Each row is followed by its class number.
[ -3 -23  14 -20 -30   2 -64   6 -14 -20  -5 -11 -46   7  50 -37   1   1
 -40  47 -16  30 -20 -10 -27 -47  -9  19  34  54  33 -10 -15  10   7] -> 10
[-10  22 -40  10  37  14  67  13  19  23 -47  18  -2 -28  -5 -41 -58  -8
   5  26  17  -8   8  -7  21   8  34   5  11 -30   1  -9  15  -4 -32] -> 5
[ 13 -26  17  22  -1 -52  10  15 -14 -15   6   2  -2 -31   6 -29 -12   9
  -5  13  19 -14 -15 -37  11  -6 -11 -18 -16 -23  -5 -16   5 -17  14] -> 10
[  0  -1   6  -9  37  17   7 -16  31  -6 -21  60  27 114 -35   3 -47 -22
   8  34  12  46  -5 -21 -44 -16  11 -41   5  23 -11 -11  12   1 -50] -> 4
[  8  -6   5  10  28  43  -1   8 -34  12  35  10 -40 -73 -49  -5 -15  21
 -26  13 -29 -10  -2 -11 -35  29 -18  17  52  13  31  23 -28  -7 -18] -> 10
[ -5  24  91 -21   3  22  36  14  16 -12  37   0  22 -61 -11 -29  -4 -26
  29  -1 -14 -28 -28  36  29 -29 -64 -61 -14 -32  14  19 -13   3   8] -> 5
[-40 -25  62 -17  16  15  10  -5 -17   8 -29 -32 -36  11 -27 -24  23  -9
 -34   2   6  15   2  70 -34   6 -23  34 -12 -19 -62  14 -19 -39  21] -> 10
[-39  82 -25 -14 -10  31  43 -21  39 -52 -64  26  12  19  -7  30 -23 -13
  10 -15 -16 -15 -35 -27  12 -27 -20 -15 -19  -4   3 -67  -1  25   9] -> 8
[-40  51  26  17   6   7   4 -25  20 -25 -94   4 -79   4  -9  55  91 -30
 -33 -45  15  35 -16 -59 -16 -38 -12  69 -12  -3 -75 -21  17  18   2] -> 3
[ 21  62 -25   4  -1  -6  47 -20 -31 -27  19  21 -42 -15   2  18 -35 -20
 -46 -24 -22   0  27 -83   2  19  27 -47  45  37  17   1  29  18  17] -> 4
[  0   1  45  -7  33 -28  45  -5  12  16 -28   7   9   0 -28 -36  -8 -43
  -1   3  25  51  -4 -15 -11 -17  13  -6  13   4 -54   4  33   6 -17] -> 3
[-34  33  33   2  -5   4  35   3  29 -25  16  10  26  19 -44  24  17 -10
  18   4  19 -28 -10   3 -11  -6  -3 -18 -44 -12 -20 -18 -12 -13 -27] -> 8
[-15   1  -1  22  -2  -6  50 -30 -22  33 -37  16   1 -32 -18 -27 -30  -4
 -10 -23  20  -7 -17 -37  16 -14  -1  16  48  16 -19 -10  32  24 -14] -> 0
[  3  57 -26 -22 -15 -10  63  -5  10 -17  -9  -3 -28  -8  21 -51  15 -59
  -5 -23 -20   5   3  46  23 -24 -10 -60 -23 -16   7  31  16 -21 -24] -> 7
[-62  16  47 -36   9  14  40  13  23  14 -46 -19  80 -55 -62   3   2  -7
  10  14  27  26 -25  12  14  54  30  23  -4 -53   5  21 -23   1  -1] -> 7
[ 16  -8  -5   2   0  40 -16   4   9   7  20   0  16 -23  23  -1 -46  28
 -18   1   1 -10   6   8  28  40  16   3  18   5  30  -1  -5  -4  12] -> 2
[ 31 -64 -10   1  20  58  -4 -32   0  25  27  16 -30  -8 -37  37 -45  12
   6  36 -20  33   5 -21 -42   9 -15   3  22  62 -13  -3 -14 -17   7] -> 1
[-28  36 -23  27  92  -6  36  39  28 -24 -17  32  21   2  12  16  54 -11
   7 -24 -24 -13 -19 -46 -33   3   2   1 -30 -32  23  28  16 -17 -25] -> 5
[-11  40 -21  -2  21   9  20 -22 -22  17 -43  19  37 -27  12 -28 -21 -22
 -28 -38  -3  19 -24 -46  -1  -6 -19   0  31   3   4  17  32  -3  -9] -> 7
[-46   2  38 -12  30  28 -21   4   8  -3 -54  -9  94  38 -34 -30 -29   5
   1  17  26   5  13  30 -26   2  -2  -4  -1 -47  -9  -3   4 -18  22] -> 6
[ 44  27  15  -7 -16   4  30 -28   0  20  -5  22 -45  -8 -22 -62 -12 -23
   7 -45  12  23 -26 -27  42 -16 -17 -25  -3  -3 -30 -14   3  28 -50] -> 2
[-15  58 -15 -14  22  27  11  25  12  35 -43  20  10 -26 -44 -30 -16 -20
   6 -30  69  70 -31  -2  38 -10  19  29  30 -28 -15  -2 -11  41 -45] -> 7
[ -43   -6 -109  -37   27   17   28  -15  -45   31  -35  -10  -49   24
   34   20   37  -34  -24   29  -29    3    4   31  -18    3  -14   19
  -37   -2   -3   -7    2  -27   30] -> 0
[-10  53  20  17   9  48  34  14  58 -29  53  52  24  20 -55  91   8  -2
  50  24  21 -37 -12  43   0  24 -14 -45 -32 -25   1  31 -39   1 -86] -> 7
[ 16   4   6  27  21  12 -17  13   3  11  17  20  31   5 -21  57  -6  -1
   4   6 -11   6  -2  17 -30 -12 -16  29  -6  26  -1   5   9 -20 -25] -> 8
[-14  -7  -2  -9   0 -15  31  -4  15 -13 -54 -14  11   6 -17 -46 -18 -35
   0  16  23  28   7 -10 -10 -17  34 -41 -14  -9 -19   9   9 -10 -21] -> 7
[ 20  47  66  14 -27 -31 -16 -16   9  -3  -4  28  41  40   4  -9  16   0
 -14 -18 -16  -4 -30  -3  -2 -22 -22  13   8   8 -26   2  18  11 -37] -> 10
[-15   4  40  20  46   3  15  39 -12   6  38   7  64  -7   9  11  22  -1
   1 -50   6   0   4  50  -2   4 -28  21   8  -8 -10  30  -3 -15  30] -> 9
[ 35  28  19  38   1 -58  25   2  24  11  11  38  56  20 -32  -5 -15   2
  41 -19  12  -1 -13 -57   0 -28  13 -23   0  13  -4 -13  44  15 -69] -> 8
[  16    2   25  -14   13   19    5    2   28   32 -108   14   46   32
  -17  -75  -50  -23    2   26   11   50   10   -6    1   -6   11   12
   17  -30   -8  -22   30  -11  -20] -> 6
[ 59  15  39  20 -27  -6 -16  -9  14 -44 -41  42  18   4 -62   0 -25   7
  17  12  26  15 -22 -23  28 -53 -45 -61 -18 -31  28 -27  14   5 -11] -> 6
[-13 -12  10   2  -3  -4  44   1  13  -3  -3 -20  -4 -10 -10  21 -27 -23
   0 -25  10  21  -9  12  14  19  18   4 -33 -15 -29   5 -19 -12  39] -> 4
[ 15  37  16   4  38  18 -26   9   6   1  32 -13  40  31  -6  33   0 -19
 -18 -40 -20  28  14  61  10 -32 -15 -26 -27   1 -37   7  10  -1  41] -> 4
[ 31  19  44  25   4 -71 -39  35   9 -50  -7   8  43  41  -2  24  -6  -4
   0  27  40  37   3 -27 -21 -26  40 -26  -9  -2   3   5  23  24  18] -> 10
[-11  47 -10 -33 -18  48  14 -17  -6  -1 -90  12 -12 -36 -20  -2  -8 -31
  28  12  -6  -4 -14 -49  16 -21 -50 -45  -1 -51  53 -27   8  36  33] -> 0
[-17  29  12  -5  29 -24  77 -11  18   4  18   5  -2  17  36  21  27  28
  -1   2 -26 -41 -17 -61   9  29  18 -34 -15   1  -5  11  30   9 -38] -> 5
[ -7 -35  20 -18  20  10  36   5   7  58   0 -22  44  32   0 -61  22  11
   3  -9   3  12 -24  18   0   5  -2  13 -39 -10 -27  13 -18 -11 -54] -> 9
[  2 -29  -5  20 -14 -14  20  27  24 -10 -47  -6 -40 -29  38  12   9   8
  20  28 -14  -4  15  18  39 -38  -8  28  -4   2  -6 -35 -11  13 -19] -> 9
[-33  27  21 -28 -21 -13 -13  22  -4   9 -23 -31  37  19  36 -61 -16 -14
 -31  10  37  28   3  53  25 -17  32  38  18  -5 -15   1   1   9  -2] -> 6
[ 17  17  57  11  24  -2  26  18  24 -10 -64 -16  30 -13   1 -32 -26   7
  -2 -15  23   3   0 -57  -2   3  31 -39   1 -36  22  26  32  10  -4] -> 5
[ 25 -42  67 -21 -42  -2 -57   2  15 -10 -73 -13  60  59 -22 -20 -18  -9
  -8  52  24  33   2  39 -31 -17   8 -37 -17 -11  26  40   0 -28 -54] -> 7
[-25   2  35 -22 -36  28  -4 -35   0  14 -47 -34  23  22   8 -24  25 -17
 -40   7  27  -4 -33  21  14 -38 -21  -4 -51 -11 -15  -1   7  -4  15] -> 0
[ 35 -67  -6  17 -32   0  25 -36   5  36  -2  15 -33  37 -20  46 -18  14
   8  79  18  -6  -5  44  -5 -10  -2  -9 -27  27   7  20  16 -22 -59] -> 0
[ -4   5 -11 -16   9  -2 -15   4  14  13   4 -20  38  17  52 -12  19   9
  -5  13   3 -23  15 -22  12  -4  -8 -18 -40 -20  -6  -3  16 -23 -14] -> 1
[-28   7 -14   2  25  21  26 -22  -9  10  10   7  10 -36  23  48  11   1
 -21  -9 -26 -21  -6 -37 -13  26 -28  45  -2  16 -24   4   4 -23  11] -> 1
[  3 -31  29 -13  -8   0  -6  -4  12 -10  16   5  54  19  -5   9 -47  -2
   4  50  -4 -18  -9  -9   8  -3 -15 -56 -33  -9  13 -12 -14 -13 -15] -> 4
[-42  26  12 -25  11  18  47  -1  11  18 -20  18  53  22 -19 -16 -12 -20
   8  14  21 -24 -11  62   4  22 -22 -17 -19 -46 -18  32 -11 -32 -79] -> 7
[-17 -35  14 -18  28  19  32  11 -29  26 -17 -21  -3 -23 -11 -11   7 -22
 -23  -3  -4   1 -21  25  -2  12 -20   7  -6   4 -23   7 -17  -8   7] -> 0
[ 28  -4  40 -62  -4  35  42 -14   9  41  -7 -15 -44 -57 -19 -34   1   1
  -1  49 -37  44 -30  -4  58  -2 -39 -23  -3   3  10 -32  -2  15  -3] -> 6
[-44 -17  35 -33   8 -54  25  14 -38  -7 -23 -37 -15 -39  -6  65  42   4
  -4  28  -9   6 -20  -7 -19  11 -14  35 -18   3  -1   8  -3   1 -13] -> 8
[ 10 -57  18 -12 -52 -76 -36  23  30 -19 -97 -63  25  50  46 -11   3   2
  -6  32 -26  22  12 -12   3 -10  71   5 -43 -10  12  -4   0   0 -28] -> 4
[ -3 -25  -4 -17  -1   9  15  -7  -2  20  38 -27  30 -24  26  11 -21  -6
   3  10  -4  -1  -9  -4  -7  23  -4   6 -28  10 -12  19 -15 -20  20] -> 1
[  2 -15 -24 -26   1  57 -12   0  -9  25  10  -4 -20 -45  -1 -66 -14 -36
 -39  29  20  38 -11  22  19 -33 -23 -18  -5  16   6  -2 -13 -36   5] -> 7
[-28 -21 -49 -43 -29  13  15   7  23  23 -74   6  -3  -3 -34 -67  -9 -11
   8  65  14  30   0  47  18   7  27   9  -6 -38  44  -3 -18 -35 -64] -> 7
[ 13  -1  43  -9 -20  44   9  -2  40  -7 -55 -26 -62 -99  -5   0  -6 -21
 -18  46  21  38 -23 -44  33 -34  -7  10 -10  -5  14 -18  -1  21   8] -> 3
[ -8  -3   9  -1  40  35  36   5   2  -1 -55 -15 -40 -51  -4 -11 -30 -14
 -15 -29  22  32   2  14   6  30   8  27   8 -28  -2  20  -1  -3  17] -> 2
[-32 -28  53 -30   4 -34  -7  15 -14 -53 -13 -20  14 -27 -43 -35  21  16
 -22   8  14  -4 -10 -75   0  -4  13 -60  21  -4   1 -37 -12  19  14] -> 3
[ 28   6   5  10 -20   9 -12  10  19  32  27   6 -10  -8   9  21  22 -39
   5  14  24  13   5  22  19  -8 -13  21 -44 -15 -37   2   0 -27   4] -> 3
[ 61  -4   1   2 -12 -25  25 -26   3  28 -17  16 -61  14  15 -31  42 -60
 -21  -7  -9  43 -22 -90  -5 -28 -12 -12 -45  24 -53 -10  31 -17 -29] -> 3
[ 16  36 -81 -28  30  -2  34   3 -42   7 -22   2 -42  37 -37   8 -13  17
   4 -44 -25  -2  34  22  19  25   4 -77  28 -17 -30 -14   0  15 -31] -> 7
[-14 -28 -41   5 -31  -3 -73  28   0 -56  24  19  42   9 -10  41  18  57
 -15  66 -13 -59  22  11  11   3   6 -49   1  -2  74 -18 -25 -34 -34] -> 7
[  -3   59   48   20    3   40   -6  -27   13  -23  -10   -4   15  -57
 -108   29   71   -4  -27  -63  -10   18  -32  -32    8  -27  -13  -12
  -25   -5  -36    6  -16   17   -5] -> 7
[-12  39 -18 -13 -18 -20  10   0   9  12 -51 -15 -23 -30   4 -49  37  24
  10 -48 -30  11 -39 -15  20 -53 -15  20  16  -2  56  -8  23  27 -67] -> 8
[ 48 -52  -8  47   0 -48  33 -20  14  17 -37  23 -29  19 -14 -57 -70  13
  31  17   4  15  -9 -65 -24 -23  23 -18  24  20 -25 -15  25  11 -57] -> 10
[-15  10 111 -11  30   0 -21  36  22 -33  27  11  99  35 -41 -54   8   6
  -1   5  34  -4  -9  12   2 -18 -17 -63   3 -23  -2  -1  -1  -4 -20] -> 6
[  0 -60  18  33  -1 -69   2  51   0   8  57  15  14   8  22  -4  31  63
  13  -3  42  -5   9  12  43  -9  22  20  27  18   9 -11   3  -1 -29] -> 9
[-10  23 -10  28  18 -17   5   3   1   3 -27  21  77   5 -16   9 -49   8
   3 -21  11  -5  -1 -40  -8  -7  16  15  22  11 -12 -36  32   3   3] -> 8
[-30  18 -11  -9 -18  16 -13 -16 -21   3  50  15  15 -27   8  10  29 -32
 -15  -3  -6 -17 -23  34  13   7 -34  41 -42  -7 -13   7 -31 -24  10] -> 2
[  1  46  45  15   8  45 -22  23  14 -22 -33  -1  49  10  -7  14 -63 -16
  32 -52  53   9 -10 -17  -5 -19  -8 -32   5 -42 -15   2 -11  37  72] -> 5
[ 25  19 -44  -8  -4  51 -33   8   1 -57 -55  -4 -81 -17  -4  87  51  12
 -12  18 -72 -22   4  22 -12 -37 -73 -26 -51 -10  70 -23 -10 -33   3] -> 8
[ -3  -5 -48   7  17 -36  37  17   3  23 -21   2 -19 -38 -14  -9  52  27
  28 -43 -29 -20 -23 -41  30   1 -28   8 -39 -41  21 -34  15 -28 -32] -> 8
[-13  -9 -16 -14  23  28   5   8 -14   6  15 -32 -27 -34  27  13 -29 -24
 -32  -2  -2  34   4 -14   2  -1   8  -1  -5  18  -8  -1 -12   2  61] -> 4
[ 23 -20  38  -3  -4 -59 -12  71  15   6  42 -10  54  15  57  28  -8  54
  10  49  25 -11   2  29  41  42  37   5  12  -9  49  29   5   8 -64] -> 6
[ 22 -12 -18   0 -11 -48   2  16 -80 -11  13 -22 -48 -21   6  45  42  -8
 -17 -47  -7 -21   1  24  28 -13 -46 -32 -16  -6 -20   1  -3   4  45] -> 0
[ -2  65  13   0 -24  70  -4 -27  40  -8 -76  38  -9  21 -44  27  22 -30
  12 -16  -7  19   2  11 -10 -11 -31  -6  -5 -30   6  11   4 -14 -23] -> 7
